Here is a tiny trained network, its code and every weight. The questions are about switching its units off for an input and a class, where a switched-off unit gives its printed mean instead of its output.

import numpy as np


def w(rows, s, z=0):
    codes = np.array(rows[::2]) - 128.0
    scale = np.full(codes.shape[1], s)
    scale[-1] = z or s
    return codes * scale


def norm(h):
    return h / np.sqrt((h * h).mean(-1, keepdims=True) + 1e-5)


def f(y):
    return np.maximum(y, 0)


def log_softmax(a):
    a = a - a.max(-1, keepdims=True)
    return a - np.log(np.exp(a).sum(-1, keepdims=True))


def net(x, mask):
    res = np.array(x, float).reshape(1, 4) / 4 @ E
    u = 0
    for l in range(2):
        y = f(norm(res) @ A[l][:, :-1].T + A[l][:, -1])
        res = res + np.where(mask[u : u + 14], y, B[l][:, -1]) @ B[l][:, :-1]
        u += 14
    return log_softmax(norm(res)[-1] @ U[:, :-1].T + U[:, -1])


A, B = {}, {}
E = w([
[141,63,18,113,146,173,55,95],'x0',
[75,117,164,172,55,254,75,120],'x1',
[127,127,128,128,127,127,128,129],'x2',
[46,99,124,203,166,85,145,36],'x3',
],0.0069)
A[0] = w([
[168,92,84,89,188,86,161,121,130],'L0N1',
[245,100,164,132,88,89,115,190,120],'L0N2',
[81,144,137,152,119,141,149,85,100],'L0N3',
[129,94,91,173,82,146,87,140,101],'L0N4',
[151,97,42,79,101,139,56,185,168],'L0N5',
[43,66,129,181,148,112,140,64,249],'L0N6',
[137,140,174,54,104,213,107,128,93],'L0N7',
[84,108,145,175,174,89,180,80,44],'L0N8',
[101,125,135,167,96,232,102,175,211],'L0N9',
[95,179,203,165,79,64,190,176,42],'L0N10',
[114,231,200,193,63,119,172,119,65],'L0N11',
[90,106,107,144,93,172,25,107,205],'L0N12',
[124,92,44,156,121,143,174,90,101],'L0N13',
[159,2,37,165,144,166,139,77,21],'L0N14',
],0.0075,0.0014)
B[0] = w([
[245,27,119,219,123,144,198,78,219],'L0N1',
[123,141,164,133,232,184,78,106,205],'L0N2',
[108,117,127,146,182,133,133,220,177],'L0N3',
[181,85,141,157,89,97,125,115,190],'L0N4',
[18,206,159,76,99,125,107,79,252],'L0N5',
[123,176,153,81,195,156,111,251,255],'L0N6',
[104,145,140,130,220,142,123,189,211],'L0N7',
[98,108,114,99,182,154,70,199,212],'L0N8',
[187,86,67,154,178,73,190,134,252],'L0N9',
[149,147,64,61,27,170,99,2,224],'L0N10',
[99,123,67,121,15,177,81,84,225],'L0N11',
[172,112,153,161,132,103,196,99,248],'L0N12',
[104,167,99,162,121,127,98,66,192],'L0N13',
[55,177,114,55,8,104,167,62,247],'L0N14',
],0.0059,0.0063)
A[1] = w([
[106,94,140,173,86,207,195,156,103],'L1N1',
[201,52,104,163,117,110,176,136,4],'L1N2',
[226,32,73,183,178,115,184,105,121],'L1N3',
[120,161,133,89,58,77,76,81,118],'L1N4',
[174,31,159,254,113,172,168,100,106],'L1N5',
[118,130,115,177,63,167,125,120,120],'L1N6',
[126,113,104,185,95,169,122,199,80],'L1N7',
[110,105,49,129,127,101,152,25,103],'L1N8',
[148,186,179,90,73,103,206,187,169],'L1N9',
[210,171,185,47,123,194,107,155,144],'L1N10',
[151,44,120,194,94,138,153,180,117],'L1N11',
[103,80,158,115,76,252,80,174,105],'L1N12',
[102,133,187,73,200,163,120,133,32],'L1N13',
[33,105,135,182,169,70,48,161,89],'L1N14',
],0.0076,0.0027)
B[1] = w([
[146,108,151,73,143,22,114,135,184],'L1N1',
[171,124,206,74,153,107,190,169,153],'L1N2',
[172,106,255,141,73,154,168,169,204],'L1N3',
[114,7,97,183,65,137,151,101,200],'L1N4',
[199,116,194,98,180,77,217,178,174],'L1N5',
[174,120,80,135,123,98,122,100,182],'L1N6',
[173,114,180,123,166,120,147,55,161],'L1N7',
[117,163,165,136,83,156,86,175,253],'L1N8',
[47,42,54,121,89,175,96,126,156],'L1N9',
[53,145,119,199,193,91,106,134,212],'L1N10',
[205,93,185,89,132,90,187,111,155],'L1N11',
[152,127,143,123,136,90,169,136,213],'L1N12',
[83,188,115,180,120,112,148,230,160],'L1N13',
[163,219,92,149,230,225,69,173,166],'L1N14',
],0.0064,0.0076)
U = w([
[85,125,81,116,77,146,110,70,253],'0',
[233,110,208,118,158,99,186,133,54],'1',
[79,190,111,134,253,169,86,169,78],'2',
],0.015,0.0018)

Each question gives the input, the list of numbers given to net, and the class t.
The units are the neurons (one row each of A and B). Each row of codes is followed by its name. A weight is (code - 128) times the scale printed after its matrix; where a second scale follows, it is the last column's (A, B and U).
mask holds one flag per neuron, layer by layer. A switched-off neuron (its flag False) gives its mean, the last column of its row in B, instead of its output. The means were averaged over made-up inputs and are rounded, as every weight is.
A unit's drop is (log p(t) with every unit on - log p(t) with that unit switched off) / (log p(t) with every unit on - log p(t) with every unit switched off).
The circuit of an input: a set's keep is (log p(t) with only the set's units on - log p(t) with every unit switched off) / (log p(t) with every unit on - log p(t) with every unit switched off). Starting from the 12 units with the biggest drops (on a tie, the unit counted first), units are removed one at a time, each time the one whose removal leaves the highest keep (on an exact tie, the one counted first), for as long as the keep stays at least 0.8.
units of the circuit, in order: the units of the circuit, biggest drop first
unit that matters most: the unit with the biggest drop
k most important neurons: the k neurons with the biggest drops, biggest first
top k neurons in layer l: the k neurons of layer l with the biggest drops, biggest first
drop of u: that unit's drop, to one decimal
input [1,-6,1,-7], class 2: unit that matters most => L0N2
input [-7,8,4,8], class 1: units of the circuit, in order => [L0N5; L1N1]
input [5,2,-7,7], class 2: 2 most important neurons => [L0N6; L0N10]
input [-3,8,-1,8], class 1: units of the circuit, in order => [L0N5; L1N5]
input [7,-7,-2,-6], class 0: top 2 neurons in layer 1 => [L1N5; L1N12]
input [-4,-3,-2,4], class 0: units of the circuit, in order => [L0N10; L0N11]
input [-7,6,3,-6], class 0: 4 most important neurons => [L0N11; L0N1; L0N10; L0N6]
input [-5,1,5,-4], class 0: units of the circuit, in order => [L0N10; L0N11]
input [-6,-5,-2,-6], class 0: 3 most important neurons => [L0N10; L0N6; L1N9]
input [4,1,8,-5], class 2: 2 most important neurons => [L0N7; L0N10]
input [-5,6,8,4], class 1: top 3 neurons in layer 0 => [L0N5; L0N14; L0N9]
input [1,5,-2,-4], class 1: top 2 neurons in layer 0 => [L0N9; L0N6]
input [6,-6,6,1], class 0: 3 most important neurons => [L0N14; L0N5; L0N9]
input [-6,-3,8,-8], class 2: 3 most important neurons => [L0N2; L0N14; L1N10]
input [-1,3,6,5], class 2: units of the circuit, in order => [L0N6]
input [-6,6,1,8], class 2: 4 most important neurons => [L0N1; L0N6; L0N3; L0N14]
input [6,7,1,6], class 1: top 3 neurons in layer 0 => [L0N12; L0N5; L0N4]
input [8,-7,-1,-5], class 0: 2 most important neurons => [L0N5; L0N9]
input [-7,7,8,-2], class 0: 3 most important neurons => [L0N10; L0N11; L0N1]
input [4,-3,7,1], class 0: unit that matters most => L0N14
input [-8,-8,-3,-5], class 0: top 2 neurons in layer 0 => [L0N10; L0N9]
input [3,1,3,6], class 2: drop of L0N6 => 0.2
input [-2,5,6,5], class 1: drop of L0N12 => 0.3
input [4,6,-3,0], class 1: drop of L0N12 => 0.6
input [2,0,2,-4], class 2: drop of L0N13 => 0.0
